Below are the code and all the weights of a small trained network. Each question names an input and a target symbol and asks about switching units off, where a switched-off unit gives its printed mean instead of its output.

import numpy as np


def w(rows, s, z=0):
    codes = np.array(rows[::2]) - 128.0
    scale = np.full(codes.shape[1], s)
    scale[-1] = z or s
    return codes * scale


def norm(h):
    return h / np.sqrt((h * h).mean(-1, keepdims=True) + 1e-5)


def f(y):
    return y / 2 * (1 + np.tanh(0.7978845608 * (y + 0.044715 * y**3)))


def softmax(a):
    e = np.exp(a - a.max(-1, keepdims=True))
    return e / e.sum(-1, keepdims=True)


def log_softmax(a):
    a = a - a.max(-1, keepdims=True)
    return a - np.log(np.exp(a).sum(-1, keepdims=True))


def net(x, mask):
    ids = ['αβγεζηθλμξπστφψω'.index(c) for c in x.split()]
    T = len(ids)
    res = E[ids] + P[:T]
    u = 0
    for l in range(2):
        q, k, v = (norm(res) @ M[l].T for M in (Q, K, V))
        z = softmax(np.where(np.tri(T) > 0, q @ k.T / 4**0.5, -1e9)) @ v
        res = res + np.where(mask[u], z, O[l][:, -1]) @ O[l][:, :-1]
        u += 1
        y = f(norm(res) @ A[l][:, :-1].T + A[l][:, -1])
        res = res + np.where(mask[u : u + 8], y, B[l][:, -1]) @ B[l][:, :-1]
        u += 8
    return log_softmax(norm(res)[-1] @ U[:, :-1].T + U[:, -1])


Q, K, V, O, A, B = {}, {}, {}, {}, {}, {}
E = w([
[57,148,64,175,90,163,85],'α',
[153,152,170,129,132,100,168],'β',
[76,194,205,191,95,76,241],'γ',
[200,130,141,140,84,143,105],'ε',
[131,124,106,133,119,136,197],'ζ',
[155,161,163,83,133,125,173],'η',
[134,121,140,110,120,138,197],'θ',
[145,86,142,53,78,113,179],'λ',
[35,145,157,107,140,141,189],'μ',
[192,134,135,103,131,113,145],'ξ',
[111,102,125,128,86,139,184],'π',
[154,132,41,94,116,121,194],'σ',
[109,251,123,50,187,199,94],'τ',
[21,160,108,113,147,239,109],'φ',
[140,152,173,75,168,190,166],'ψ',
[161,127,128,123,77,162,75],'ω',
],0.023)
P = w([
[110,105,112,178,173,95,107],'0',
[141,165,136,161,101,122,172],'1',
[140,153,124,157,92,135,180],'2',
[138,150,134,127,98,154,180],'3',
[144,143,125,125,93,160,180],'4',
[152,138,116,113,96,172,176],'5',
[149,130,116,103,100,192,175],'6',
[155,124,121,100,100,208,175],'7',
[156,119,115,91,103,234,178],'8',
[153,105,112,89,93,236,165],'9',
[141,104,117,80,99,251,172],'10',
],0.014)
Q[0] = w([
[143,128,87,120,103,126,107],'0.h0',
[132,94,148,74,1,207,153],'0.h0',
[142,179,169,147,86,159,151],'0.h0',
[120,157,97,123,97,206,158],'0.h0',
],0.011)
K[0] = w([
[161,157,172,164,155,159,140],'0.h0',
[99,41,116,169,220,96,72],'0.h0',
[97,1,135,58,180,108,79],'0.h0',
[125,80,160,94,199,55,58],'0.h0',
],0.0074)
V[0] = w([
[92,83,230,131,83,88,147],'0.h0',
[26,82,232,134,178,151,77],'0.h0',
[101,108,58,254,82,150,180],'0.h0',
[63,59,116,105,76,153,111],'0.h0',
],0.0077)
O[0] = w([
[74,141,124,82,26,89,136,254],'0.h0',
[123,207,171,158,73,152,183,43],'0.h0',
[143,38,147,254,123,185,121,202],'0.h0',
[131,109,36,182,139,148,201,175],'0.h0',
],0.011,0.0033)
A[0] = w([
[37,151,152,149,155,118,147,2],'0.n0',
[108,136,115,164,163,179,105,83],'0.n1',
[134,157,77,167,88,148,6,102],'0.n2',
[237,102,162,112,163,118,193,197],'0.n3',
[159,173,108,113,101,173,108,116],'0.n4',
[106,166,150,86,87,143,124,10],'0.n5',
[160,178,138,102,173,150,141,34],'0.n6',
[53,119,163,100,134,111,103,119],'0.n7',
],0.012,0.0072)
B[0] = w([
[198,160,88,149,46,106,190,127],'0.n0',
[99,178,119,125,77,117,116,136],'0.n1',
[54,138,137,87,40,148,151,147],'0.n2',
[4,128,122,113,69,148,101,254],'0.n3',
[145,160,154,107,91,86,161,155],'0.n4',
[191,142,86,238,121,140,140,137],'0.n5',
[172,79,203,155,152,173,201,120],'0.n6',
[119,180,88,134,77,119,136,136],'0.n7',
],0.011,0.0092)
Q[1] = w([
[124,107,116,108,144,100,152],'1.h0',
[152,79,157,118,106,148,173],'1.h0',
[1,106,143,79,82,190,190],'1.h0',
[129,104,193,135,121,83,96],'1.h0',
],0.016)
K[1] = w([
[196,140,140,201,136,143,113],'1.h0',
[120,134,66,89,130,172,61],'1.h0',
[187,92,80,54,97,255,110],'1.h0',
[133,151,53,142,161,63,168],'1.h0',
],0.011)
V[1] = w([
[135,175,247,157,146,198,82],'1.h0',
[33,94,164,106,210,137,149],'1.h0',
[183,106,179,135,137,125,250],'1.h0',
[131,202,40,136,162,150,141],'1.h0',
],0.016)
O[1] = w([
[60,145,195,137,162,175,64,2],'1.h0',
[7,122,71,140,143,25,137,114],'1.h0',
[130,101,178,96,246,130,216,68],'1.h0',
[143,216,48,127,200,186,157,82],'1.h0',
],0.015,0.0071)
A[1] = w([
[154,219,157,40,139,95,116,182],'1.n0',
[174,101,172,91,156,128,180,31],'1.n1',
[125,133,130,139,123,13,2,183],'1.n2',
[216,124,48,134,168,90,155,2],'1.n3',
[176,184,92,208,196,117,69,54],'1.n4',
[89,172,154,135,162,161,165,108],'1.n5',
[166,156,137,129,166,177,88,103],'1.n6',
[153,150,144,92,60,108,136,82],'1.n7',
],0.014,0.0063)
B[1] = w([
[119,69,83,118,196,185,100,198],'1.n0',
[156,103,152,142,149,63,121,148],'1.n1',
[194,184,153,116,170,116,146,232],'1.n2',
[69,89,207,138,134,158,91,203],'1.n3',
[85,112,155,117,110,6,143,123],'1.n4',
[135,109,134,111,75,112,122,159],'1.n5',
[95,138,156,153,115,123,167,127],'1.n6',
[74,118,121,128,115,176,169,255],'1.n7',
],0.018,0.0058)
U = w([
[103,228,163,175,123,95,225,160],'α',
[142,167,129,91,73,73,90,22],'β',
[116,64,127,54,87,86,134,230],'γ',
[127,142,119,104,238,141,95,184],'ε',
[222,129,164,118,84,190,55,167],'ζ',
[179,231,140,39,139,55,86,138],'η',
[97,72,106,253,190,149,114,27],'θ',
[222,134,2,108,142,88,184,233],'λ',
[204,229,187,153,167,69,170,208],'μ',
[81,201,48,113,178,198,86,124],'ξ',
[105,71,132,81,70,51,149,9],'π',
[61,201,38,143,67,172,119,2],'σ',
[37,129,138,68,200,84,113,42],'τ',
[154,119,55,170,171,55,40,242],'φ',
[132,66,100,185,167,82,70,154],'ψ',
[145,62,110,217,159,106,134,85],'ω',
],0.0081,0.0033)

Each question gives the input, a string of symbols that net reads in full, and the target symbol t.
The units are the heads (4 rows each of Q, K, V and O) and the neurons (one row each of A and B). Each row of codes is followed by its name. A weight is (code - 128) times the scale printed after its matrix; where a second scale follows, it is the last column's (O, A, B and U).
mask holds one flag per unit, layer by layer, with each layer's heads first. A switched-off unit (its flag False) gives its mean, the last column of its rows in O or B, instead of its output. The means were averaged over made-up inputs and are rounded, as every weight is.
A unit's drop is (log p(t) with every unit on - log p(t) with that unit switched off) / (log p(t) with every unit on - log p(t) with every unit switched off).
The circuit of an input: a set's keep is (log p(t) with only the set's units on - log p(t) with every unit switched off) / (log p(t) with every unit on - log p(t) with every unit switched off). Starting from the 12 units with the biggest drops (on a tie, the unit counted first), units are removed one at a time, each time the one whose removal leaves the highest keep (on an exact tie, the one counted first), for as long as the keep stays at least 0.8.
circuit, biggest first: the units of the circuit, biggest drop first
k most important neurons: the k neurons with the biggest drops, biggest first
k most important neurons of layer l: the k neurons of layer l with the biggest drops, biggest first
drop of u: that unit's drop, to one decimal
input ω φ φ β φ β, target σ: circuit, biggest first : 1.h0
input λ λ μ σ ε γ, target λ: circuit, biggest first : 1.h0, 0.h0
input β λ ω λ σ λ λ η, target ζ: circuit, biggest first : 0.h0, 1.h0, 0.n5
input β β ω β φ λ π, target ζ: circuit, biggest first : 1.h0, 0.n3
input ξ η ε ζ μ, target η: circuit, biggest first : 1.h0, 0.h0, 1.n2, 0.n3
input γ μ ξ β ζ λ λ φ γ, target σ: 2 most important neurons : 0.n3, 1.n2
input ξ μ φ θ α ξ, target η: circuit, biggest first : 0.h0, 1.n2
input β μ β τ π ε η ζ, target ζ: 2 most important neurons : 0.n5, 0.n3
input β λ ω, target ζ: 2 most important neurons : 0.n3, 0.n5
input β ψ τ α φ ε β β, target ζ: 2 most important neurons of layer 0 : 0.n5, 0.n7
input η φ θ ω, target ξ: 2 most important neurons of layer 1 : 1.n0, 1.n7
input λ λ σ ω λ π γ μ, target λ: 2 most important neurons of layer 0 : 0.n3, 0.n4
input φ ω μ λ θ, target α: 2 most important neurons of layer 1 : 1.n0, 1.n3
input β φ θ ε α λ λ ω λ μ, target ζ: 2 most important neurons : 0.n3, 0.n5
input λ β σ λ, target λ: circuit, biggest first : 1.h0
input φ λ μ θ, target α: 3 most important neurons of layer 1 : 1.n0, 1.n7, 1.n3
input β β β α β γ λ ε η, target ζ: 2 most important neurons of layer 0 : 0.n5, 0.n7
input λ β η β π φ μ λ γ α ζ, target λ: drop of 1.h0 : 0.5
input ε α φ φ α ξ, target σ: drop of 0.n3 : 1.1
input λ λ σ β β β, target λ: drop of 0.n3 : 0.1
input λ ω ζ ω σ σ α η, target λ: drop of 0.n4 : 0.2
input ε λ θ μ μ α ψ, target τ: circuit, biggest first : 1.h0
input λ σ σ β ω φ λ, target λ: circuit, biggest first : 0.h0, 1.h0
input λ η ε φ λ π, target λ: circuit, biggest first : 1.h0, 0.h0
input λ λ β ξ λ σ φ ω λ μ, target λ: circuit, biggest first : 0.h0, 1.h0, 0.n3
